Below is a small trained network, with its code and all its weights. Each question gives an input and a target symbol and asks what happens when units are switched off, that is, made to give their printed mean instead of their output.

import numpy as np


def w(rows, s, z=0):
    codes = np.array(rows[::2]) - 128.0
    scale = np.full(codes.shape[1], s)
    scale[-1] = z or s
    return codes * scale


def softmax(a):
    e = np.exp(a - a.max(-1, keepdims=True))
    return e / e.sum(-1, keepdims=True)


def log_softmax(a):
    a = a - a.max(-1, keepdims=True)
    return a - np.log(np.exp(a).sum(-1, keepdims=True))


def net(x, mask):
    ids = ['βγεζημξπτψω'.index(c) for c in x.split()]
    T = len(ids)
    res = E[ids] + P[:T]
    u = 0
    for l in range(3):
        r = res
        for j in range(3):
            rows = slice(3 * j, 3 * j + 3)
            q, k, v = (r @ M[l][rows].T for M in (Q, K, V))
            z = softmax(np.where(np.tri(T) > 0, q @ k.T / 3**0.5, -1e9)) @ v
            o = O[l][rows]
            res = res + np.where(mask[u + j], z, o[:, -1]) @ o[:, :-1]
        u += 3
    return log_softmax(res[-1] @ U[:, :-1].T + U[:, -1])


Q, K, V, O = {}, {}, {}, {}
E = w([
[48,161,168,99,104,75],'β',
[103,142,106,109,110,106],'γ',
[115,146,103,100,104,109],'ε',
[190,185,89,144,105,104],'ζ',
[97,125,116,78,127,116],'η',
[190,115,60,72,163,134],'μ',
[151,81,149,58,222,129],'ξ',
[218,153,169,149,217,99],'π',
[121,72,91,187,63,140],'τ',
[101,18,194,155,200,136],'ψ',
[98,6,74,99,120,172],'ω',
],0.02)
P = w([
[121,104,116,73,114,38],'0',
[111,114,45,220,207,66],'1',
[150,102,138,73,90,65],'2',
[89,175,72,143,166,153],'3',
[174,93,170,102,78,89],'4',
[98,182,102,154,160,214],'5',
[200,86,192,140,81,95],'6',
[111,195,115,155,163,248],'7',
],0.014)
Q[0] = w([
[95,150,138,121,154,136],'L0H1',
[103,124,148,121,130,113],'L0H1',
[139,107,114,137,91,155],'L0H1',
[73,82,95,156,88,171],'L0H2',
[138,191,150,178,62,130],'L0H2',
[176,165,3,133,138,129],'L0H2',
[122,134,90,147,180,180],'L0H3',
[129,153,85,185,177,200],'L0H3',
[174,100,60,122,172,147],'L0H3',
],0.017)
K[0] = w([
[136,116,118,130,162,95],'L0H1',
[90,71,115,199,130,118],'L0H1',
[70,169,93,118,122,223],'L0H1',
[67,48,55,164,34,153],'L0H2',
[96,221,135,224,43,107],'L0H2',
[208,132,38,104,90,128],'L0H2',
[97,156,56,115,232,188],'L0H3',
[113,253,92,151,210,194],'L0H3',
[158,117,96,160,171,227],'L0H3',
],0.011)
V[0] = w([
[150,119,115,79,104,138],'L0H1',
[129,148,172,96,132,144],'L0H1',
[148,145,92,175,174,235],'L0H1',
[94,137,170,84,115,127],'L0H2',
[222,122,97,140,117,253],'L0H2',
[120,176,101,151,100,223],'L0H2',
[170,90,172,77,53,108],'L0H3',
[225,109,125,81,127,160],'L0H3',
[154,131,149,166,109,82],'L0H3',
],0.007)
O[0] = w([
[133,135,179,137,147,128,121],'L0H1',
[80,124,129,111,168,186,111],'L0H1',
[223,165,76,59,90,183,36],'L0H1',
[129,147,67,187,143,127,94],'L0H2',
[23,142,192,90,52,107,74],'L0H2',
[1,99,169,176,208,88,2],'L0H2',
[198,127,115,87,80,187,110],'L0H3',
[54,113,143,84,61,143,166],'L0H3',
[167,92,166,119,99,119,163],'L0H3',
],0.005,0.0056)
Q[1] = w([
[114,135,177,144,109,160],'L1H1',
[97,164,128,115,177,185],'L1H1',
[37,152,111,222,151,166],'L1H1',
[47,143,129,141,95,108],'L1H2',
[84,116,153,134,130,91],'L1H2',
[120,144,129,137,152,172],'L1H2',
[47,87,62,109,67,135],'L1H3',
[101,170,112,2,105,141],'L1H3',
[135,201,125,185,61,52],'L1H3',
],0.014)
K[1] = w([
[141,116,135,112,103,118],'L1H1',
[123,129,98,110,119,84],'L1H1',
[136,131,95,114,155,50],'L1H1',
[129,111,87,109,130,93],'L1H2',
[109,104,115,177,140,113],'L1H2',
[154,95,112,127,104,89],'L1H2',
[3,181,112,141,124,231],'L1H3',
[126,183,111,58,128,136],'L1H3',
[142,181,135,162,67,110],'L1H3',
],0.018)
V[1] = w([
[140,205,48,76,107,75],'L1H1',
[78,1,144,202,75,119],'L1H1',
[147,103,10,207,57,200],'L1H1',
[174,30,138,129,177,54],'L1H2',
[118,114,78,176,196,162],'L1H2',
[89,97,10,115,112,94],'L1H2',
[50,145,156,134,119,142],'L1H3',
[115,109,148,116,88,160],'L1H3',
[91,184,80,65,168,143],'L1H3',
],0.0075)
O[1] = w([
[222,178,1,90,83,88,171],'L1H1',
[24,68,221,182,35,86,103],'L1H1',
[128,106,151,227,55,146,99],'L1H1',
[56,132,164,146,197,66,247],'L1H2',
[191,120,62,50,182,110,126],'L1H2',
[220,70,127,140,217,122,123],'L1H2',
[113,55,138,97,234,45,46],'L1H3',
[157,157,98,110,169,54,91],'L1H3',
[80,86,145,189,152,89,101],'L1H3',
],0.0068,0.011)
Q[2] = w([
[188,117,153,143,126,149],'L2H1',
[103,78,107,172,87,155],'L2H1',
[146,113,77,195,173,177],'L2H1',
[76,120,85,117,105,129],'L2H2',
[175,114,155,101,69,98],'L2H2',
[167,91,157,164,145,82],'L2H2',
[123,128,121,92,99,122],'L2H3',
[72,165,83,181,148,250],'L2H3',
[43,159,182,102,166,168],'L2H3',
],0.013)
K[2] = w([
[147,130,165,107,92,225],'L2H1',
[129,56,63,141,80,102],'L2H1',
[136,160,139,131,104,72],'L2H1',
[197,109,154,121,115,92],'L2H2',
[96,91,134,91,122,248],'L2H2',
[81,72,97,81,107,128],'L2H2',
[125,134,173,149,111,103],'L2H3',
[78,124,86,170,193,17],'L2H3',
[59,148,45,118,78,23],'L2H3',
],0.012)
V[2] = w([
[102,104,118,29,93,89],'L2H1',
[140,2,124,26,144,176],'L2H1',
[209,85,235,123,212,136],'L2H1',
[116,80,192,36,170,195],'L2H2',
[190,184,217,114,115,46],'L2H2',
[101,103,36,104,57,144],'L2H2',
[81,181,120,198,125,169],'L2H3',
[105,166,250,162,222,169],'L2H3',
[136,80,82,219,173,44],'L2H3',
],0.0078)
O[2] = w([
[153,138,90,131,80,152,99],'L2H1',
[77,177,107,158,103,157,22],'L2H1',
[68,142,184,60,134,147,220],'L2H1',
[82,109,112,75,143,147,3],'L2H2',
[194,144,242,128,155,134,242],'L2H2',
[112,143,64,118,85,66,67],'L2H2',
[189,143,142,138,108,105,34],'L2H3',
[148,245,171,137,126,104,46],'L2H3',
[119,158,135,161,128,159,229],'L2H3',
],0.012,0.0065)
U = w([
[85,104,149,186,219,2,240],'β',
[162,136,130,224,149,234,217],'γ',
[141,105,137,165,130,130,116],'ε',
[184,71,158,164,114,139,2],'ζ',
[135,112,129,152,135,146,125],'η',
[151,107,96,129,139,159,93],'μ',
[122,141,105,113,140,191,75],'ξ',
[162,132,161,60,116,64,46],'π',
[132,83,211,195,87,79,40],'τ',
[96,96,210,152,112,118,11],'ψ',
[86,135,134,173,99,121,240],'ω',
],0.0097,0.0065)

Each question gives the input, a string of symbols that net reads in full, and the target symbol t.
The units are the heads (3 rows each of Q, K, V and O). Each row of codes is followed by its name. A weight is (code - 128) times the scale printed after its matrix; where a second scale follows, it is the last column's (O and U).
mask holds one flag per head, layer by layer. A switched-off head (its flag False) gives its mean, the last column of its rows in O, instead of its output. The means were averaged over made-up inputs and are rounded, as every weight is.
A unit's drop is (log p(t) with every unit on - log p(t) with that unit switched off) / (log p(t) with every unit on - log p(t) with every unit switched off).
The circuit of an input: a set's keep is (log p(t) with only the set's units on - log p(t) with every unit switched off) / (log p(t) with every unit on - log p(t) with every unit switched off). Starting from all 9 units, units are removed one at a time, each time the one whose removal leaves the highest keep (on an exact tie, the one counted first), for as long as the keep stays at least 0.8.
units of the circuit, in order: the units of the circuit, biggest drop first
most important unit: the unit with the biggest drop
which heads matter: for each layer, one digit per head in row order, 1 if its drop is at least 0.15 and else 0, layers parted by /
drop when u is switched off: that unit's drop, to one decimal
input β ψ ω, target ω: most important unit => L1H1
input π π π π π ψ τ ω, target β: units of the circuit, in order => (L0H2; L1H3)
input π β ψ ψ ξ, target ψ: which heads matter => 000 / 100 / 000
input β ω ω ζ, target β: which heads matter => 010 / 000 / 000
input β β ω μ π, target ω: units of the circuit, in order => (L1H1; L2H1; L2H2)
input μ π β, target π: which heads matter => 111 / 101 / 100
input β ω π, target ω: which heads matter => 000 / 110 / 110
input π ε β β μ ω ζ, target ω: which heads matter => 010 / 100 / 010
input π τ β β τ π π, target τ: which heads matter => 001 / 100 / 000
input τ π β ζ ζ, target ζ: units of the circuit, in order => (L2H3; L2H1)
input μ π ε β ψ, target ψ: units of the circuit, in order => (L1H1; L2H2)
input π β π π β ξ, target β: units of the circuit, in order => (L1H3; L0H2)
input β ζ ζ β, target γ: which heads matter => 011 / 000 / 001
input β μ π β ε π π γ, target β: most important unit => L1H3
input ω β β, target ω: units of the circuit, in order => (L2H1; L2H2)
input π π μ ψ π ζ β γ, target β: units of the circuit, in order => (L0H2; L1H3)
input ω ω μ, target ω: units of the circuit, in order => (L2H2; L1H1)
input β μ ζ, target μ: units of the circuit, in order => (L1H1; L2H3)
input ω ζ ζ π ψ β π μ, target β: which heads matter => 011 / 001 / 000
input π ζ ω τ β ω β, target ω: units of the circuit, in order => (L2H2)
input β β π ξ γ ψ, target β: which heads matter => 010 / 001 / 000
input π π τ, target τ: which heads matter => 001 / 100 / 000
input π ω ζ, target ω: which heads matter => 000 / 100 / 010
input ξ ζ η ζ ξ, target ξ: units of the circuit, in order => (L2H1; L1H1; L2H2)
input τ π μ β ω μ μ ζ, target β: which heads matter => 011 / 001 / 000
input ψ ζ β, target ψ: which heads matter => 000 / 100 / 110
input β μ β π π τ π, target τ: units of the circuit, in order => (L1H1)
input τ π π ξ π π μ, target π: which heads matter => 000 / 000 / 001
input μ τ π β, target β: which heads matter => 000 / 001 / 000
input η π ψ ε, target β: drop when L1H2 is switched off => 0.1
